What can hang from each mark
q_490: q_120 q_997
q_233: q_310 q_504
q_310: q_283 q_803
q_504: q_120 q_233 q_283 q_310 q_752
q_803: q_233 q_504 q_997
q_997: q_120 q_310
q_283: q_504 q_752 q_803
q_571: q_120 q_447
q_120: q_571 q_997
q_752: q_490
q_447: q_490 q_571 q_997

Each row was made from one small tree. The marks that hang from a mark follow it in brackets, in the order of their numbers. Every link used is in the known rows. Write each row's tree.
Each row is shifted at random along 7 fixed directions that mean nothing.
Known rows
q_120{q_571{q_447{q_490}} q_997}: 3.49,-0.38,0.75,-1.02,1.24,-1.81,1.03,-1.06,-1.17,0.88,-3.50,-0.96,-0.68,0.65,-3.08,2.26,-0.54,-3.55,2.83,3.30,4.84,-1.16,-1.57,-0.66,1.22,0.81,1.08,-1.36,-0.98,-0.36,0.73,0.22,0.69,-0.85,-1.57,-0.60,0.56,0.89,0.21,0.69,1.63,-0.30,1.28
q_233{q_310{q_283 q_803{q_997}}}: 1.65,1.10,2.31,0.42,1.44,1.16,0.97,-0.54,0.01,-0.05,0.17,2.42,1.93,-0.07,0.38,0.06,0.15,-1.45,-1.69,-1.30,1.20,-3.87,2.38,-1.54,2.71,2.20,0.36,-0.42,-1.31,0.86,-2.32,-1.40,1.26,2.00,-1.47,-0.40,-0.01,1.75,0.02,-1.98,1.66,1.51,1.36
q_447{q_490{q_997{q_120 q_310{q_283 q_803{q_504}}}} q_571}: 4.93,2.59,2.19,2.67,-0.07,2.07,1.39,-2.25,4.13,-4.37,-0.34,-2.37,-2.85,0.07,-3.76,0.60,-1.74,-1.92,2.09,0.65,5.16,-6.77,0.73,0.46,4.02,2.61,-0.76,-1.47,-0.34,3.23,-0.13,-3.66,3.15,0.44,0.08,-3.86,0.99,3.12,0.46,-0.51,2.21,-0.42,3.88
q_490{q_120 q_997{q_310{q_283 q_803{q_233 q_504}}}}: 2.48,-0.19,-0.32,0.97,1.64,1.06,0.52,1.04,0.77,-3.03,-0.86,-1.47,0.22,-0.01,2.84,0.78,-1.25,-0.54,-1.96,-2.75,0.12,-4.53,0.15,-1.07,1.30,0.04,-0.74,0.35,0.96,0.17,-3.23,-2.76,0.92,0.47,-0.66,3.37,-0.54,0.77,0.41,-2.12,2.88,0.59,0.20
q_233{q_310{q_803{q_997}}}: 4.03,0.69,-0.86,1.66,1.81,2.60,-0.34,-1.05,-0.62,0.15,-3.69,-2.75,-0.97,1.28,2.64,0.77,-0.59,-1.53,3.57,-1.57,-0.13,0.59,-0.49,-0.98,1.68,-0.70,-0.71,0.32,0.41,0.19,0.92,-0.73,1.08,0.37,-1.19,-2.05,-0.46,1.57,0.27,1.22,0.27,-1.01,3.09
q_120{q_571{q_447{q_490 q_997{q_310{q_283{q_752}}}}}}: 1.88,-0.48,-0.07,-1.43,-1.79,0.87,0.38,1.22,-2.70,-2.04,-1.79,-1.94,-1.72,-1.44,4.18,2.61,-1.71,-5.26,2.31,0.11,1.42,-3.03,0.09,0.73,-0.05,-1.71,0.92,-0.18,2.25,2.73,0.15,0.12,-0.27,-0.26,-0.16,-3.64,0.44,1.30,2.68,-1.30,2.30,-2.02,1.55
q_490{q_120{q_571 q_997}}: 2.28,-1.58,-0.39,0.91,-2.07,-1.33,0.34,1.48,-0.61,-2.29,-0.99,-1.12,-0.93,-0.89,2.70,2.38,-1.97,-2.00,0.18,0.45,4.79,-3.85,1.21,2.21,0.86,-0.16,0.50,-0.06,-0.97,-1.27,-0.65,-1.27,-1.06,-0.46,-0.56,2.84,-0.36,-1.82,-0.97,-0.65,1.53,-0.46,-0.49
q_490{q_120{q_571{q_447}} q_997{q_310{q_803{q_504}}}}: 1.13,1.21,-0.58,0.21,0.65,-0.30,-1.42,2.21,-0.68,-0.03,-1.37,-1.82,-0.28,0.45,3.62,1.91,-0.90,-2.60,-2.07,-4.48,1.55,-4.05,1.58,-0.49,0.66,-1.30,-1.30,1.19,1.80,0.79,-1.74,-1.39,-1.90,-0.32,-0.26,3.26,-0.37,-0.40,0.00,-0.40,0.53,-0.35,0.42
q_504{q_120 q_283{q_752 q_803{q_233}} q_310}: 2.61,-4.05,2.78,2.26,-0.86,0.46,-4.96,-0.99,3.51,3.05,1.34,0.28,-2.65,-1.81,3.15,4.17,-1.83,1.75,-2.67,-2.47,1.70,-2.82,3.23,2.25,1.09,1.96,1.52,0.42,0.67,-0.20,1.39,-1.48,0.19,3.78,1.39,-2.42,-2.75,-0.22,0.70,-3.99,-0.60,-1.01,4.71
q_310{q_283{q_504{q_233 q_752}} q_803{q_997}}: 1.56,-1.12,1.23,0.35,0.48,-0.15,-0.65,0.77,-0.90,-0.16,1.16,1.33,2.36,0.71,3.02,1.21,0.65,-2.15,-1.95,-2.54,0.03,-2.86,1.39,0.97,0.98,0.63,1.24,0.78,-1.29,-0.41,-3.98,1.39,1.53,1.85,-1.57,-1.90,-0.45,-0.28,0.47,-2.88,1.61,0.80,1.50
q_490{q_120{q_571} q_997{q_310{q_803}}}: -0.23,0.04,0.66,0.29,0.12,-0.92,-0.83,1.36,1.28,-0.39,-1.53,-1.45,0.81,-0.92,0.89,1.66,-1.46,-0.97,-1.33,-1.84,2.30,-4.51,1.48,-1.10,0.89,-0.15,-1.38,-0.25,0.52,0.23,-0.97,-1.18,-1.21,0.26,0.05,2.23,-0.26,0.21,0.52,-0.72,2.96,0.64,0.55
q_504{q_120{q_571 q_997{q_310{q_803}}} q_233 q_283 q_752}: 2.42,-3.09,-2.48,-1.04,1.38,-0.83,-1.48,1.21,0.41,-0.60,-2.58,-4.52,-2.99,1.21,1.79,0.65,-0.36,-2.75,-0.29,-4.37,-4.28,-0.97,0.56,-2.90,-0.82,-1.13,-3.44,0.94,2.95,-2.30,0.54,-0.20,0.89,0.91,1.61,0.78,2.19,-0.95,3.63,-5.40,6.80,-0.75,1.89
q_310{q_283{q_752} q_803}: -1.51,1.47,0.85,-0.23,-1.00,0.56,-1.83,1.38,0.15,-0.15,0.71,0.08,-0.57,-1.06,3.88,-0.53,0.72,-0.31,-2.69,-6.09,0.12,-5.68,2.79,1.68,-0.11,0.36,-1.28,2.19,2.22,2.46,0.85,-2.74,-1.03,1.62,1.42,-1.38,-0.59,0.70,0.94,-3.43,0.36,-1.00,-0.94
q_233{q_504{q_120 q_752}}: -0.72,-0.66,2.45,-1.38,0.80,-0.74,-1.90,-1.25,-1.53,3.98,-0.39,-0.98,-0.19,0.11,-0.62,1.47,1.06,-0.44,-1.88,-0.02,-1.24,0.40,0.55,-1.26,-1.18,0.30,0.35,0.17,0.13,-3.30,-2.69,2.54,0.48,1.13,-0.40,0.82,0.15,-3.50,2.70,-1.26,-1.61,0.51,2.08
q_752{q_490{q_120{q_571}}}: 2.09,-1.19,-0.12,-0.51,-0.63,-2.44,1.42,-0.12,-3.05,-1.03,-2.08,-0.67,3.72,0.60,2.78,4.21,0.97,1.92,1.21,4.19,2.92,1.85,-1.38,0.14,-1.43,-2.23,1.35,0.97,-0.89,-1.87,-2.85,0.27,-1.55,-0.87,-2.61,-2.24,-1.15,-1.29,-0.23,1.01,0.34,-0.35,0.26
q_752{q_490{q_120 q_997}}: 3.43,-0.43,1.16,2.93,-0.49,1.38,-0.13,-0.08,-0.27,0.10,0.01,-1.76,-0.06,0.77,3.54,3.45,-2.46,-0.42,1.36,0.56,3.29,-2.05,-0.22,2.51,1.09,-0.83,0.55,-0.82,0.53,1.48,-3.95,0.00,1.19,-1.07,-1.92,-0.23,-0.08,-2.00,-1.17,0.21,0.58,0.26,1.65
q_803{q_997{q_120 q_310}}: 0.81,0.53,0.17,0.36,0.17,0.29,-0.75,-0.25,-0.31,-0.92,-0.42,-2.21,-0.13,0.50,2.23,0.55,-1.37,-0.65,-0.04,-1.49,1.48,0.30,-0.07,-1.56,0.38,0.45,-0.42,0.75,1.27,0.97,-1.49,0.33,-0.01,-1.34,-0.07,2.15,0.08,0.23,3.86,-0.67,-0.80,-0.13,1.17
q_310{q_803{q_233 q_504{q_752{q_490}} q_997{q_120{q_571}}}}: 3.28,-1.14,-0.32,-0.85,1.91,-1.30,1.17,0.47,1.75,-2.12,-0.65,-1.64,0.01,-1.42,0.83,0.52,-2.76,-1.81,-1.32,0.28,6.39,-2.01,-1.18,-0.62,1.49,2.58,0.13,1.43,1.63,-3.82,-2.43,-1.28,0.35,-1.75,-1.83,6.22,2.05,-4.51,4.94,-0.13,1.74,0.36,1.26
q_571{q_120{q_997{q_310{q_803}}} q_447{q_490}}: 3.26,-0.20,-0.59,0.41,0.50,0.75,1.99,1.03,-2.08,-3.32,-4.42,-2.32,-0.44,-0.64,2.52,1.40,-0.57,-1.85,5.38,1.73,1.31,-1.68,-1.63,-1.57,-0.03,-1.39,0.40,-2.75,0.17,0.44,-0.87,-1.28,-1.15,1.77,-1.39,-1.58,-0.73,2.42,0.38,-3.33,1.66,-1.55,-0.72
q_490{q_997{q_120{q_571} q_310{q_283 q_803}}}: 0.36,2.44,-0.30,0.46,0.49,-1.10,0.93,0.44,0.64,-3.15,-0.60,-1.86,0.43,1.43,0.36,-0.34,1.32,-0.66,-3.43,-2.72,0.89,-4.64,2.10,-2.79,0.76,1.12,-3.02,2.00,0.88,2.85,-0.51,-3.69,0.06,-0.52,1.06,0.28,2.00,2.65,0.51,-4.23,4.87,1.09,-1.18
q_233{q_310{q_803} q_504{q_120 q_283 q_752}}: 0.29,-2.39,-0.66,1.09,-0.15,0.89,0.92,0.94,-0.58,-1.70,-1.01,-2.04,-1.95,-2.09,5.02,-0.29,1.34,-2.07,-1.09,-2.71,-5.48,-1.22,2.14,-2.76,-0.78,-0.66,-1.63,-0.27,1.48,-3.99,-1.56,-2.04,-1.13,4.27,1.25,-0.51,0.66,-3.82,1.10,-3.87,1.88,0.04,1.03
q_803{q_504 q_997{q_120{q_571} q_310{q_283}}}: 3.32,0.54,-0.55,1.14,-2.15,-0.26,2.23,0.41,-0.37,-5.97,0.80,-0.28,0.71,0.28,3.11,1.16,0.10,-1.73,-1.74,0.38,3.22,-2.62,1.65,0.16,1.87,1.02,0.58,1.84,-1.26,0.52,-2.82,-2.06,0.08,-1.15,-0.60,0.61,1.05,0.77,0.55,-1.75,1.49,0.29,0.16
q_752{q_490{q_120{q_571{q_447{q_997}}}}}: 3.15,-1.20,0.96,-0.36,0.43,-0.77,0.35,-1.20,-1.61,1.60,-1.66,-0.98,1.00,-0.89,0.95,4.83,-2.40,-0.53,2.84,4.95,4.49,0.09,-1.79,0.96,0.35,-0.66,2.05,-2.28,-0.30,-1.22,-1.35,-0.14,-0.15,-0.42,-2.22,-0.90,-2.11,-0.61,0.26,1.73,-1.25,-0.93,2.25
q_120{q_571 q_997{q_310{q_803{q_233}}}}: 0.42,-1.58,0.88,0.89,0.56,0.28,-3.91,1.57,3.51,1.95,-0.38,-0.40,-0.06,-1.48,1.80,1.86,-2.32,-4.12,-1.42,-4.89,5.38,-6.25,2.18,1.58,0.48,0.94,0.48,0.67,0.41,1.91,-0.06,-2.40,-1.29,0.35,0.61,1.84,-1.88,1.08,2.29,-1.84,0.71,0.02,4.20
q_490{q_997{q_120 q_310{q_283{q_752} q_803}}}: 5.87,3.20,1.65,-0.36,0.82,1.20,1.72,-3.38,0.51,-2.49,-1.59,-1.19,-2.01,1.32,-4.53,0.64,-4.19,1.46,2.77,4.47,2.02,-2.83,0.38,-1.91,4.86,2.42,-0.16,-0.30,-1.19,0.76,-1.17,-0.56,6.03,-0.03,-2.44,-1.75,2.97,1.54,0.27,-2.07,4.49,1.26,0.82
q_571{q_120 q_447{q_997}}: 4.14,1.53,-0.36,1.61,1.22,2.11,-0.99,-1.91,-1.25,2.14,-1.83,-1.94,-3.57,1.62,-0.01,2.59,-1.08,-0.39,2.87,1.65,1.20,0.53,-1.22,1.18,0.71,-0.19,0.44,-1.99,0.46,1.90,1.76,-0.84,1.56,-0.34,-0.52,-2.18,-1.26,2.80,-1.04,-0.88,-1.87,-1.83,0.81
q_571{q_120{q_997{q_310}} q_447}: 3.50,0.79,0.06,-0.60,1.27,-0.56,1.71,-0.99,-2.90,-0.57,-1.98,0.83,-0.18,1.56,-2.26,1.41,-0.82,-0.42,2.10,3.67,0.34,0.81,-0.50,-2.50,0.84,0.10,1.27,-1.61,-1.57,-0.34,-1.88,0.94,1.32,-0.04,-2.36,0.81,0.78,1.69,0.04,-3.01,0.91,0.74,-1.56
q_504{q_120 q_283{q_803{q_233 q_997}}}: 4.51,-3.57,-1.45,1.25,-0.23,0.79,0.57,1.71,1.45,-2.78,-0.58,-0.74,-2.84,-1.86,3.87,1.25,-3.29,-0.72,-2.27,-0.31,1.30,-1.57,0.89,0.26,2.32,2.13,0.39,-0.33,1.27,-1.14,-2.14,-2.18,0.53,1.43,-0.17,3.02,1.20,-3.35,1.20,-3.46,3.94,-0.01,0.61
q_447{q_997{q_310{q_283{q_504 q_803}}}}: 4.75,-0.75,-0.21,1.42,0.25,1.21,-1.00,-1.74,1.00,-0.56,0.06,-2.92,-2.71,0.28,-0.63,1.43,-2.30,-1.71,3.93,-0.02,-1.92,-1.86,0.53,0.57,1.50,-0.04,0.35,-1.19,-0.29,1.82,2.87,-1.91,4.23,-1.49,0.57,-5.04,-0.17,2.63,0.26,0.48,1.85,-0.50,3.56
q_803{q_504{q_233 q_752} q_997{q_120}}: -1.72,-2.94,2.53,0.44,0.34,-0.65,-2.59,0.39,2.86,0.89,0.68,-1.24,-0.08,-1.89,2.65,0.49,-0.79,-0.51,-0.54,-3.27,2.29,-2.34,-0.99,1.00,-0.37,1.50,0.46,-1.13,1.00,-3.68,-2.16,1.08,-1.92,1.33,1.13,3.85,-2.89,-2.21,5.08,-0.12,-3.28,-1.01,2.91
q_310{q_283{q_504{q_120{q_571 q_997} q_233} q_752{q_490}}}: 1.23,-3.73,1.29,-3.36,-0.03,-4.74,1.33,0.88,-0.83,-0.34,-0.15,-0.22,0.50,-1.49,0.89,0.79,0.08,-1.40,-2.41,-2.45,-1.28,-2.18,-0.38,-0.95,-0.74,1.63,-0.16,0.82,0.88,-2.50,-0.93,-0.91,0.66,-0.44,0.27,0.26,1.53,-1.60,5.96,-4.90,4.81,0.51,-2.69
q_283{q_752{q_490} q_803{q_233}}: 1.82,-1.48,-1.17,0.64,-0.66,0.00,-0.39,1.45,0.62,-1.35,-0.50,-1.20,-1.39,-1.34,4.98,1.13,-1.72,0.78,0.29,-1.51,2.26,-0.77,-0.05,1.65,-0.47,-0.10,0.72,2.40,2.44,0.50,0.27,-1.77,-0.89,-1.05,-0.20,-0.50,0.98,-3.38,2.25,-0.86,1.13,-1.05,0.73
q_997{q_120{q_571} q_310{q_803{q_504}}}: -2.81,0.67,1.20,-0.86,0.09,-2.08,-1.83,1.28,4.14,-0.38,1.47,-0.81,0.06,-2.47,0.02,-1.11,-0.05,-0.40,-3.38,-5.29,2.43,-4.93,2.16,-1.41,-0.23,1.95,-1.93,0.97,1.56,-0.36,1.71,-3.94,-2.83,0.01,2.74,3.73,-0.87,0.46,3.93,-1.10,-0.78,-0.13,0.56
q_997{q_120{q_571} q_310}: 2.61,-0.12,-1.32,2.00,-2.84,0.51,-0.31,-0.28,1.23,-3.82,-0.24,-2.53,-1.83,-0.85,2.41,1.59,-2.14,-0.97,2.01,1.68,2.95,-1.14,1.03,1.48,0.70,-0.56,0.33,0.94,-0.63,0.70,0.59,-2.01,-0.61,-0.54,0.47,-1.31,0.05,-0.01,-0.06,-0.78,0.54,-0.98,2.12
q_752{q_490{q_997{q_120{q_571{q_447}} q_310{q_803}}}}: 1.14,1.48,1.57,1.93,0.72,-0.80,0.19,-1.13,2.23,0.09,-0.64,-0.89,1.64,-0.44,-0.12,2.19,-0.42,-0.24,-0.31,0.55,4.56,-3.19,0.63,-1.45,1.24,1.70,-0.38,-0.57,-0.06,2.00,-1.38,-3.15,-1.03,0.44,-0.29,-1.04,-0.09,1.62,0.29,-2.00,0.44,0.99,1.88
q_504{q_120{q_571} q_310{q_283} q_752}: -0.48,-3.89,0.91,-0.30,-0.71,-1.63,-0.78,-1.39,0.52,-1.17,-0.67,-1.96,-0.21,-2.02,-0.45,0.67,2.02,-0.29,-1.30,0.19,-2.98,-1.76,1.02,-1.03,-1.35,0.33,-1.25,-0.39,0.16,-4.34,2.44,-0.61,-1.02,2.98,2.13,0.42,-0.63,0.93,1.30,-4.61,2.64,-0.72,0.60
q_504{q_120 q_233 q_752{q_490}}: 1.80,-4.02,-0.23,-0.13,1.00,0.43,-0.75,-1.65,1.09,0.65,-2.21,-4.39,-1.61,-1.08,0.84,0.94,-1.08,1.24,4.20,1.31,-3.62,2.71,-3.58,-0.20,-1.64,-1.08,-0.72,-1.83,1.89,-4.48,-0.18,1.20,0.69,1.18,0.44,-0.74,-0.19,-2.42,3.83,-1.88,1.51,-1.64,2.87
q_120{q_571 q_997{q_310{q_283{q_504 q_803}}}}: 3.07,-1.90,-0.40,-0.45,-0.43,-3.05,0.85,0.35,0.83,-2.72,-0.13,-0.63,-0.83,-0.79,-2.24,-0.01,-1.03,-3.13,0.53,-0.77,0.06,-4.51,2.21,-0.87,1.27,1.29,-0.04,0.37,-1.45,-0.44,1.99,-2.87,1.74,-1.64,0.56,-0.68,1.68,0.55,0.96,-1.67,5.02,1.22,-0.03

Which tree is each row?
1.61,1.65,2.70,0.04,-0.30,-2.58,-0.73,-1.32,0.67,0.33,-0.17,0.63,-1.42,0.09,0.22,1.27,0.44,0.45,-4.04,-2.32,4.84,-4.96,3.93,-1.12,2.27,3.87,-0.40,2.99,0.04,0.78,1.88,-3.09,-0.01,-0.72,0.58,0.02,1.35,-0.14,2.92,-1.99,1.59,0.63,0.83  q_233{q_310{q_283{q_752 q_803{q_997{q_120{q_571}}}}}}
3.36,-1.28,2.77,0.76,2.36,0.17,1.94,-1.71,1.36,0.09,0.96,0.35,-0.05,-1.42,-2.89,-0.56,-2.51,-3.54,1.39,0.21,-1.48,-4.63,1.03,-1.47,2.57,2.01,0.00,-2.20,-0.24,-1.80,-2.13,-0.93,4.49,0.59,-1.83,-0.33,2.70,-1.93,1.50,-1.41,4.65,3.00,1.55  q_233{q_310{q_283{q_504{q_752{q_490{q_997}}}} q_803}}
-0.28,-0.15,-0.11,-0.11,-0.24,0.24,0.31,0.75,-0.99,-1.10,-1.56,-0.97,-1.13,-0.51,0.39,1.22,0.62,-0.43,0.81,0.16,1.30,-1.03,-0.79,0.50,-1.42,-0.90,-0.30,-1.48,1.27,1.05,0.91,-0.45,-1.90,0.52,0.57,-2.70,-1.82,2.12,2.50,-0.55,-0.94,-2.17,-0.63  q_447{q_571{q_120} q_997}
1.24,1.83,1.21,-1.64,1.26,-2.32,0.15,-0.45,-2.30,0.87,-1.79,-0.96,1.26,1.65,0.15,2.48,0.54,-2.46,-1.88,0.55,5.01,0.62,-0.29,-3.30,0.29,1.09,0.38,1.36,0.92,1.92,-1.84,1.12,-0.85,-2.02,-1.31,1.15,1.17,0.83,4.05,-0.51,0.17,0.27,1.22  q_803{q_997{q_120{q_571{q_447{q_490}}} q_310}}
2.91,-4.96,-0.52,1.86,-1.67,-0.34,0.18,0.55,-0.92,-2.88,-0.85,-3.27,-0.96,-1.47,4.89,1.34,-0.45,-1.99,2.42,-1.26,-2.79,0.20,-0.21,0.58,-0.46,-0.97,0.39,-1.33,-0.72,-2.64,1.25,-0.34,-0.18,2.00,0.88,-0.42,-1.49,0.97,0.17,-2.99,0.34,-1.25,-0.40  q_283{q_504{q_120{q_997} q_310}}
2.81,0.52,0.57,0.07,1.23,1.07,-1.42,-0.78,-1.84,0.78,-1.63,-1.24,-1.26,0.81,0.91,2.54,-0.52,0.28,2.47,0.81,-1.13,-1.98,0.49,-0.62,-0.38,-0.99,0.48,-1.81,0.67,2.31,0.16,-1.61,0.49,0.65,-0.23,-3.64,-2.02,3.45,0.45,-3.16,0.19,-1.40,1.58  q_571{q_120 q_447{q_997{q_310{q_283{q_803}}}}}
0.13,-1.10,-1.50,2.80,0.22,1.45,1.18,1.79,-0.14,-1.69,-0.30,-0.34,-0.65,-0.80,6.96,-0.36,1.31,-4.60,-3.33,-4.49,0.16,-0.16,1.14,-1.18,0.02,0.74,0.32,1.85,0.50,0.11,-2.14,-1.95,-1.96,0.22,0.51,2.69,0.20,-2.13,1.80,-0.75,-0.53,0.58,0.88  q_803{q_233{q_310 q_504} q_997}
1.00,-0.43,-0.26,-1.03,0.77,-1.38,-0.30,-0.20,-1.13,-0.24,-1.36,-0.51,-0.10,0.11,-1.16,0.46,0.15,-3.91,-0.15,-1.55,-0.14,-3.41,1.06,-1.28,-0.08,0.05,-0.44,0.20,0.21,0.72,0.39,-1.80,-0.26,-0.25,0.43,0.79,-0.09,2.10,1.34,-2.80,2.03,0.23,0.31  q_120{q_571{q_447} q_997{q_310{q_283}}}
4.80,-0.50,0.56,-1.15,1.60,-0.63,-0.10,-1.81,-1.21,0.75,-6.23,-4.06,-0.54,0.37,-1.42,3.40,-0.47,-1.63,4.81,2.90,2.21,-0.38,-2.14,-2.43,0.79,-0.38,0.10,-1.79,-0.32,-0.88,1.14,-0.45,0.53,1.11,-1.29,-2.83,-0.43,3.00,1.36,-1.38,2.04,-1.45,3.15  q_504{q_120{q_571{q_447{q_490}} q_997{q_310{q_803}}}}
5.16,2.37,-0.53,0.14,0.00,-0.28,2.27,1.00,-1.90,-3.60,1.30,-0.79,-3.80,1.56,0.52,0.22,-2.70,-3.23,-1.74,-0.63,2.45,-5.14,3.35,-1.58,3.02,1.85,-0.82,0.47,0.86,3.19,-1.01,-2.06,3.25,-2.08,-0.78,4.40,5.20,-1.93,-0.93,-4.50,6.09,1.07,-1.21  q_571{q_447{q_490{q_120{q_997{q_310{q_283{q_803}}}}}}}
4.10,-1.34,1.97,2.51,0.56,2.39,-0.37,0.20,2.13,0.60,-0.11,-0.45,-1.60,-0.80,4.02,2.10,-2.44,-2.34,2.13,-3.82,0.17,-4.12,1.28,1.24,2.38,-0.15,-0.02,-0.60,2.09,0.62,-2.26,-1.85,1.73,1.10,-1.00,-3.87,-0.05,-1.37,0.94,0.38,1.14,0.17,3.59  q_233{q_310{q_803{q_504{q_283{q_752{q_490{q_997}}}}}}}
3.19,-2.70,-1.32,1.86,-0.40,0.62,1.60,0.38,-1.04,-3.64,0.14,0.23,-0.37,-1.43,4.88,0.39,-0.22,-2.80,-0.04,-0.77,-2.15,-0.92,0.42,0.67,0.02,-0.68,1.85,0.87,-0.99,-0.36,-1.07,-2.91,0.43,1.21,-0.64,-1.78,-0.88,0.06,-0.06,-1.70,1.36,0.41,0.25  q_803{q_233{q_310{q_283{q_504}}}}
4.96,2.46,-0.38,-2.76,1.27,-1.76,1.20,-0.64,-5.86,-0.27,-1.30,0.53,1.44,4.03,-0.37,4.42,-0.36,0.49,-1.18,4.97,1.46,0.48,1.64,-3.09,1.15,-1.11,1.12,1.66,-1.30,1.36,-2.64,1.22,2.48,-1.81,-3.40,-1.68,1.84,0.82,-1.62,-1.21,3.71,0.71,0.85  q_490{q_120{q_571{q_447{q_997{q_310{q_283{q_803}}}}}}}
1.62,-1.46,-1.41,-0.35,1.20,-1.84,0.24,-0.30,2.09,-0.63,-1.09,-0.18,-3.28,-0.82,-1.20,-0.29,-0.75,1.91,-1.97,-0.90,-0.33,-0.39,0.28,-1.77,0.93,2.21,-0.78,1.59,1.90,-1.34,3.21,-2.72,1.01,-0.03,1.21,0.54,1.53,-1.58,1.85,-1.18,3.25,0.10,-0.81  q_504{q_283{q_752 q_803{q_233}}}
3.12,-0.78,-0.84,2.03,-0.70,-1.69,1.57,-1.08,-1.11,-1.69,-1.90,-1.77,0.78,0.04,1.82,3.43,0.17,-0.78,1.79,2.20,3.03,-0.47,-0.43,-0.58,-0.02,-0.48,0.69,-0.35,-0.89,-0.57,-0.17,-2.05,-0.94,-0.95,-0.82,0.07,-0.24,0.48,-0.72,-0.98,0.30,0.00,0.59  q_752{q_490{q_120{q_571{q_447} q_997{q_310}}}}
5.75,1.01,-0.57,-0.03,0.43,0.96,0.59,0.32,-4.29,-0.36,-1.63,0.27,-1.98,2.39,1.20,2.27,-2.53,-2.07,2.42,2.63,2.58,-0.49,0.22,1.30,1.37,-0.86,1.73,-0.55,-0.91,0.89,-3.19,1.09,1.60,-0.34,-3.40,0.63,0.75,-0.66,-1.63,-2.94,0.50,-0.44,-1.22  q_571{q_120{q_997} q_447}
2.89,-0.45,-2.03,0.26,1.40,0.15,2.64,0.89,1.51,-5.22,-2.00,-2.19,-0.69,-1.50,2.63,-1.26,-1.77,0.47,-0.05,0.06,3.29,-0.46,-2.30,-1.56,1.97,2.23,-0.31,0.36,0.65,-2.91,-0.81,-3.09,-0.42,0.17,-0.62,5.50,0.02,-0.95,2.40,-0.30,0.44,-0.69,-1.35  q_310{q_803{q_233 q_504 q_997{q_120}}}
3.85,-1.40,-0.55,-0.39,-0.55,-1.58,0.13,-0.04,-1.19,-1.51,-1.47,-1.97,-2.15,0.64,3.39,0.97,0.52,1.32,-1.49,-2.77,-2.55,-0.15,0.24,-0.18,1.17,1.42,-0.33,2.06,0.52,-0.74,0.89,-0.73,1.75,0.19,0.47,-2.36,1.34,-0.42,2.49,-3.71,3.32,-0.95,-1.23  q_310{q_283{q_504{q_120 q_233} q_752 q_803{q_997}}}
1.80,-2.63,1.20,1.11,0.25,0.58,-4.35,-2.29,2.22,2.68,1.19,-3.29,-3.38,-0.41,0.28,1.01,-0.76,-1.65,-0.06,-4.52,-5.08,-1.75,0.68,1.14,-0.71,0.13,-0.62,-0.25,1.19,-0.63,1.21,-0.13,2.78,0.99,2.25,-1.95,-0.77,0.38,3.73,-3.97,0.91,-0.57,4.21  q_997{q_310{q_283{q_504{q_120 q_233 q_752}}}}
0.23,2.12,2.02,0.86,-1.71,-0.63,-1.09,0.43,0.15,-1.71,-0.52,-0.54,0.99,0.41,3.23,2.32,0.54,-0.12,-2.84,-2.73,3.74,-6.43,3.20,0.21,0.98,0.68,-0.72,2.61,0.31,3.47,-1.67,-2.35,-0.80,0.83,0.18,-3.02,0.05,2.27,0.67,-3.87,2.09,0.33,0.47  q_490{q_997{q_120{q_571} q_310{q_283{q_752} q_803}}}
0.34,-1.92,2.08,0.60,1.36,0.43,-1.81,-1.77,0.80,3.27,2.27,-0.98,0.13,0.00,-0.79,0.80,-0.30,-2.94,0.86,-0.75,-1.17,0.62,1.00,-0.58,-0.75,0.06,0.24,-0.06,0.56,-2.45,-1.14,2.17,1.82,-0.08,-0.22,-0.04,0.36,-3.14,2.26,-0.28,-1.05,0.65,4.32  q_233{q_504{q_310 q_752{q_490}}}
0.52,-0.80,-0.89,1.92,-1.82,-0.46,-0.24,1.75,-1.21,-2.26,-1.80,-2.34,0.67,0.50,4.90,3.03,0.10,-1.47,-0.81,-1.23,1.20,-1.92,0.93,0.22,-0.58,-2.37,-0.62,1.02,0.41,1.05,-1.99,-0.09,-2.07,-0.78,-0.06,0.16,-0.27,0.03,-0.63,-0.48,2.13,-0.08,0.32  q_490{q_120{q_571} q_997{q_310}}
-1.45,1.50,0.88,-1.01,3.56,-1.15,0.36,-0.40,1.56,0.21,-3.21,-4.34,-1.38,-0.76,-2.05,-1.64,-0.35,-1.05,0.75,-2.67,-0.21,-2.10,-2.11,-5.56,-0.04,1.52,-3.34,-1.89,3.69,0.94,1.76,-2.36,-0.82,0.14,1.75,3.13,0.65,2.03,4.70,-1.56,1.83,-0.15,-0.56  q_571{q_447{q_490{q_997{q_120 q_310{q_803}}}}}
2.80,-1.57,-0.87,0.92,0.45,0.91,-1.19,0.76,-0.54,-0.54,1.78,-0.29,-1.74,1.12,2.37,0.86,-1.32,-2.89,-1.64,0.00,0.40,0.30,2.92,-0.34,0.56,0.02,1.12,2.66,-0.48,-1.86,-1.78,1.83,1.66,0.18,-1.05,1.91,2.23,-4.82,-0.76,-1.81,1.83,0.62,3.40  q_283{q_803{q_233{q_504{q_310 q_752}}}}
